Below is a small trained network, with its code and all its weights. Each question gives an input and a class and asks what happens when units are switched off, that is, made to give their printed mean instead of their output.

import numpy as np


def w(rows, s, z=0):
    codes = np.array(rows[::2]) - 128.0
    scale = np.full(codes.shape[1], s)
    scale[-1] = z or s
    return codes * scale


def norm(h):
    return h / np.sqrt((h * h).mean(-1, keepdims=True) + 1e-5)


def f(y):
    return np.maximum(y, 0)


def log_softmax(a):
    a = a - a.max(-1, keepdims=True)
    return a - np.log(np.exp(a).sum(-1, keepdims=True))


def net(x, mask):
    res = np.array(x, float).reshape(1, 7) / 4 @ E
    u = 0
    for l in range(3):
        y = f(norm(res) @ A[l][:, :-1].T + A[l][:, -1])
        res = res + np.where(mask[u : u + 6], y, B[l][:, -1]) @ B[l][:, :-1]
        u += 6
    return log_softmax(norm(res)[-1] @ U[:, :-1].T + U[:, -1])


A, B = {}, {}
E = w([
[211,1,203,197,120],'x0',
[35,150,64,114,144],'x1',
[102,65,106,234,114],'x2',
[83,69,90,107,52],'x3',
[90,147,88,229,138],'x4',
[232,200,198,78,134],'x5',
[149,147,164,181,235],'x6',
],0.0057)
A[0] = w([
[111,188,2,195,201,140],'L0N1',
[100,82,173,214,200,28],'L0N2',
[162,144,218,151,136,37],'L0N3',
[119,118,53,195,139,214],'L0N4',
[95,126,173,149,158,72],'L0N5',
[117,145,100,163,214,5],'L0N6',
],0.008,0.0026)
B[0] = w([
[103,126,161,117,177,254],'L0N1',
[89,86,155,179,197,215],'L0N2',
[254,177,104,110,75,187],'L0N3',
[122,81,202,37,111,243],'L0N4',
[17,108,149,205,11,147],'L0N5',
[124,150,129,144,67,166],'L0N6',
],0.0062,0.0046)
A[1] = w([
[105,194,116,114,151,120],'L1N1',
[135,54,88,77,92,89],'L1N2',
[168,125,163,101,105,57],'L1N3',
[146,67,72,117,125,113],'L1N4',
[254,179,197,158,129,87],'L1N5',
[95,99,111,171,141,2],'L1N6',
],0.016,0.0028)
B[1] = w([
[71,202,147,50,168,175],'L1N1',
[128,169,54,226,59,189],'L1N2',
[192,79,139,180,143,174],'L1N3',
[156,157,130,113,65,158],'L1N4',
[254,69,64,78,178,248],'L1N5',
[142,123,176,175,172,162],'L1N6',
],0.0077,0.011)
A[2] = w([
[143,165,134,85,23,122],'L2N1',
[45,147,126,170,71,159],'L2N2',
[254,149,90,124,149,153],'L2N3',
[195,65,71,228,110,121],'L2N4',
[45,210,99,17,217,2],'L2N5',
[90,238,80,79,147,156],'L2N6',
],0.0079,0.0031)
B[2] = w([
[105,52,145,174,122,178],'L2N1',
[202,124,145,107,102,205],'L2N2',
[115,143,111,75,152,255],'L2N3',
[77,168,104,83,139,248],'L2N4',
[52,248,177,108,105,215],'L2N5',
[138,197,189,154,137,213],'L2N6',
],0.012,0.0063)
U = w([
[80,240,153,121,131,141],'0',
[85,60,168,212,182,47],'1',
[118,109,50,183,4,31],'2',
[219,98,80,96,178,253],'3',
],0.017,0.003)

Each question gives the input, the list of numbers given to net, and the class t.
The units are the neurons (one row each of A and B). Each row of codes is followed by its name. A weight is (code - 128) times the scale printed after its matrix; where a second scale follows, it is the last column's (A, B and U).
mask holds one flag per neuron, layer by layer. A switched-off neuron (its flag False) gives its mean, the last column of its row in B, instead of its output. The means were averaged over made-up inputs and are rounded, as every weight is.
A unit's drop is (log p(t) with every unit on - log p(t) with that unit switched off) / (log p(t) with every unit on - log p(t) with every unit switched off).
The circuit of an input: a set's keep is (log p(t) with only the set's units on - log p(t) with every unit switched off) / (log p(t) with every unit on - log p(t) with every unit switched off). Starting from the 12 units with the biggest drops (on a tie, the unit counted first), units are removed one at a time, each time the one whose removal leaves the highest keep (on an exact tie, the one counted first), for as long as the keep stays at least 0.8.
circuit, biggest first: the units of the circuit, biggest drop first
unit that matters most: the unit with the biggest drop
k most important neurons: the k neurons with the biggest drops, biggest first
k most important neurons of layer l: the k neurons of layer l with the biggest drops, biggest first
drop of u: that unit's drop, to one decimal
input [-4,-7,8,1,-7,-3,8], class 1: circuit, biggest first	L0N2, L1N5
input [3,-4,-5,2,4,-4,1], class 1: circuit, biggest first	L0N2, L1N5, L2N5
input [1,5,-8,3,2,-7,-3], class 2: circuit, biggest first	L1N2, L2N5
input [0,-6,1,-5,3,-8,-4], class 1: circuit, biggest first	L1N5, L2N5
input [-7,-8,4,-1,6,-5,4], class 1: circuit, biggest first	L0N2, L1N6, L2N5
input [2,-1,-2,-5,-5,-8,3], class 1: unit that matters most	L1N5
input [-6,-8,-4,-8,-1,1,-7], class 3: 2 most important neurons	L1N5, L1N3
input [-1,-6,5,-4,-6,-7,7], class 1: 2 most important neurons	L0N2, L1N5
input [8,6,3,1,-8,-5,2], class 2: 3 most important neurons of layer 1	L1N2, L1N4, L1N5
input [7,5,6,7,-6,-3,3], class 2: drop of L1N2	0.2
input [6,1,0,-2,1,-2,-4], class 2: drop of L1N5	0.3
input [-4,-6,6,8,-1,-2,7], class 1: drop of L0N2	0.1
